Below are the code and all the weights of a small trained network. Each question names an input and a target symbol and asks about switching units off, where a switched-off unit gives its printed mean instead of its output.

import numpy as np


def w(rows, s, z=0):
    codes = np.array(rows[::2]) - 128.0
    scale = np.full(codes.shape[1], s)
    scale[-1] = z or s
    return codes * scale


def softmax(a):
    e = np.exp(a - a.max(-1, keepdims=True))
    return e / e.sum(-1, keepdims=True)


def log_softmax(a):
    a = a - a.max(-1, keepdims=True)
    return a - np.log(np.exp(a).sum(-1, keepdims=True))


def net(x, mask):
    ids = ['αβεζημξπσψω'.index(c) for c in x.split()]
    T = len(ids)
    res = E[ids] + P[:T]
    u = 0
    for l in range(3):
        r = res
        for j in range(2):
            rows = slice(4 * j, 4 * j + 4)
            q, k, v = (r @ M[l][rows].T for M in (Q, K, V))
            z = softmax(np.where(np.tri(T) > 0, q @ k.T / 4**0.5, -1e9)) @ v
            o = O[l][rows]
            res = res + np.where(mask[u + j], z, o[:, -1]) @ o[:, :-1]
        u += 2
    return log_softmax(res[-1] @ U[:, :-1].T + U[:, -1])


Q, K, V, O = {}, {}, {}, {}
E = w([
[79,7,144],'α',
[105,78,192],'β',
[143,227,166],'ε',
[107,78,200],'ζ',
[181,215,99],'η',
[69,152,163],'μ',
[52,43,30],'ξ',
[99,131,126],'π',
[166,149,190],'σ',
[192,54,84],'ψ',
[80,172,111],'ω',
],0.015)
P = w([
[94,170,127],'0',
[147,195,111],'1',
[127,211,90],'2',
[130,184,104],'3',
[123,195,106],'4',
[126,202,96],'5',
[105,185,83],'6',
[125,174,115],'7',
[127,206,72],'8',
[128,153,108],'9',
[139,165,116],'10',
[209,240,150],'11',
[206,253,191],'12',
],0.0037)
Q[0] = w([
[195,215,148],'L0H1',
[127,3,65],'L0H1',
[24,53,86],'L0H1',
[199,132,35],'L0H1',
[121,123,150],'L0H2',
[143,119,110],'L0H2',
[98,128,100],'L0H2',
[139,127,134],'L0H2',
],0.021)
K[0] = w([
[169,98,214],'L0H1',
[83,191,65],'L0H1',
[70,190,5],'L0H1',
[112,230,113],'L0H1',
[117,139,128],'L0H2',
[135,108,132],'L0H2',
[101,128,101],'L0H2',
[137,126,136],'L0H2',
],0.024)
V[0] = w([
[133,122,158],'L0H1',
[150,113,194],'L0H1',
[126,136,122],'L0H1',
[89,153,117],'L0H1',
[3,139,128],'L0H2',
[113,146,254],'L0H2',
[140,140,130],'L0H2',
[89,35,172],'L0H2',
],0.0069)
O[0] = w([
[126,122,146,136],'L0H1',
[125,96,183,129],'L0H1',
[129,125,126,111],'L0H1',
[126,179,106,135],'L0H1',
[212,149,154,246],'L0H2',
[164,144,37,254],'L0H2',
[126,114,119,138],'L0H2',
[122,254,151,50],'L0H2',
],0.0085,0.00041)
Q[1] = w([
[107,116,89],'L1H1',
[121,132,106],'L1H1',
[132,160,96],'L1H1',
[61,152,121],'L1H1',
[117,147,137],'L1H2',
[62,196,184],'L1H2',
[151,43,26],'L1H2',
[250,87,106],'L1H2',
],0.013)
K[1] = w([
[154,120,108],'L1H1',
[136,117,134],'L1H1',
[122,93,183],'L1H1',
[92,103,103],'L1H1',
[136,128,140],'L1H2',
[210,117,172],'L1H2',
[7,190,85],'L1H2',
[82,73,99],'L1H2',
],0.014)
V[1] = w([
[189,44,75],'L1H1',
[137,137,134],'L1H1',
[140,155,91],'L1H1',
[253,168,126],'L1H1',
[101,112,179],'L1H2',
[161,146,169],'L1H2',
[118,122,170],'L1H2',
[140,135,125],'L1H2',
],0.014)
O[1] = w([
[123,200,198,2],'L1H1',
[115,121,123,148],'L1H1',
[99,115,140,170],'L1H1',
[2,107,134,244],'L1H1',
[160,139,125,82],'L1H2',
[131,86,84,172],'L1H2',
[153,127,123,108],'L1H2',
[119,123,121,146],'L1H2',
],0.026,0.00066)
Q[2] = w([
[124,120,145],'L2H1',
[108,147,121],'L2H1',
[132,148,102],'L2H1',
[139,89,160],'L2H1',
[121,106,195],'L2H2',
[156,138,238],'L2H2',
[122,58,250],'L2H2',
[123,146,82],'L2H2',
],0.015)
K[2] = w([
[115,141,124],'L2H1',
[137,140,164],'L2H1',
[138,104,136],'L2H1',
[111,145,89],'L2H1',
[121,58,179],'L2H2',
[202,8,224],'L2H2',
[93,22,169],'L2H2',
[128,167,112],'L2H2',
],0.012)
V[2] = w([
[124,94,128],'L2H1',
[111,136,178],'L2H1',
[102,146,112],'L2H1',
[156,5,234],'L2H1',
[126,121,134],'L2H2',
[132,151,108],'L2H2',
[129,106,144],'L2H2',
[127,155,110],'L2H2',
],0.019)
O[2] = w([
[174,147,124,252],'L2H1',
[100,85,76,31],'L2H1',
[209,81,143,215],'L2H1',
[19,240,10,122],'L2H1',
[133,143,118,142],'L2H2',
[118,94,150,95],'L2H2',
[123,160,108,149],'L2H2',
[126,96,149,97],'L2H2',
],0.014,0.0015)
U = w([
[156,131,86,61],'α',
[154,126,191,2],'β',
[109,21,103,58],'ε',
[67,44,190,25],'ζ',
[88,69,81,120],'η',
[155,130,99,70],'μ',
[185,191,163,67],'ξ',
[163,88,163,158],'π',
[148,103,153,217],'σ',
[78,153,249,233],'ψ',
[184,93,111,178],'ω',
],0.014,0.0071)

Each question gives the input, a string of symbols that net reads in full, and the target symbol t.
The units are the heads (4 rows each of Q, K, V and O). Each row of codes is followed by its name. A weight is (code - 128) times the scale printed after its matrix; where a second scale follows, it is the last column's (O and U).
mask holds one flag per head, layer by layer. A switched-off head (its flag False) gives its mean, the last column of its rows in O, instead of its output. The means were averaged over made-up inputs and are rounded, as every weight is.
A unit's drop is (log p(t) with every unit on - log p(t) with that unit switched off) / (log p(t) with every unit on - log p(t) with every unit switched off).
The circuit of an input: a set's keep is (log p(t) with only the set's units on - log p(t) with every unit switched off) / (log p(t) with every unit on - log p(t) with every unit switched off). Starting from all 6 units, units are removed one at a time, each time the one whose removal leaves the highest keep (on an exact tie, the one counted first), for as long as the keep stays at least 0.8.
units of the circuit, in order: the units of the circuit, biggest drop first
most important unit: the unit with the biggest drop
which heads matter: for each layer, one digit per head in row order, 1 if its drop is at least 0.15 and else 0, layers parted by /
drop of u: that unit's drop, to one decimal
input ε η ψ, target ζ: which heads matter	01 / 10 / 10
input β σ β, target η: which heads matter	01 / 00 / 00
input σ ψ ω σ η μ σ ε ζ, target ε: which heads matter	00 / 10 / 10
input ω ψ ω ω ψ η, target ψ: units of the circuit, in order	[L1H1]
input σ σ ψ, target η: which heads matter	10 / 00 / 10
input β σ β σ ε η ζ, target ζ: which heads matter	01 / 11 / 10
input α σ σ ω, target η: units of the circuit, in order	[L1H1 L0H2]
input ψ ω ζ ψ π σ σ η, target η: units of the circuit, in order	[L2H1 L1H1]
input ψ ψ ψ ψ α π, target ξ: units of the circuit, in order	[L0H2 L1H1]
input η π α α ψ, target ξ: which heads matter	00 / 10 / 00
input σ ψ μ μ α, target ω: which heads matter	01 / 10 / 00
input ε η ω ω μ, target π: which heads matter	00 / 00 / 10
input ε η ξ ε μ ω, target π: which heads matter	10 / 00 / 10
input ε ζ μ η η σ, target ζ: most important unit	L0H2
input ψ ξ ε α π α ψ ψ ε ψ α, target ψ: units of the circuit, in order	[L1H1 L2H1 L0H2]
input ζ α ζ α, target α: units of the circuit, in order	[L2H1 L1H1]
input α η σ, target ζ: units of the circuit, in order	[L1H1 L2H1]
input ε σ μ, target η: which heads matter	11 / 10 / 00
input α π ε ω α ε ε ζ, target ε: which heads matter	00 / 10 / 00
input ψ μ α μ, target ξ: units of the circuit, in order	[L1H1]
input ξ μ σ ξ σ η μ ξ ω, target ω: which heads matter	11 / 11 / 00
input ω ψ ψ ψ π, target ψ: which heads matter	01 / 10 / 00
input α μ ε μ α α ω, target ξ: which heads matter	00 / 10 / 10
input ζ μ ε, target ω: units of the circuit, in order	[L2H1 L0H2 L1H1]
input μ ξ ψ μ ψ σ ψ ζ ψ ψ ψ β α, target ψ: which heads matter	00 / 10 / 00
input ψ ψ α μ, target ξ: units of the circuit, in order	[L0H2 L1H1]
input π μ σ ω ω ω ω ξ, target ω: units of the circuit, in order	[L1H1]
input ζ ζ β, target α: units of the circuit, in order	[L2H1 L1H1]
input α α ζ, target ξ: drop of L2H1	1.1
input α ψ ψ ψ π, target ψ: drop of L1H2	0.1
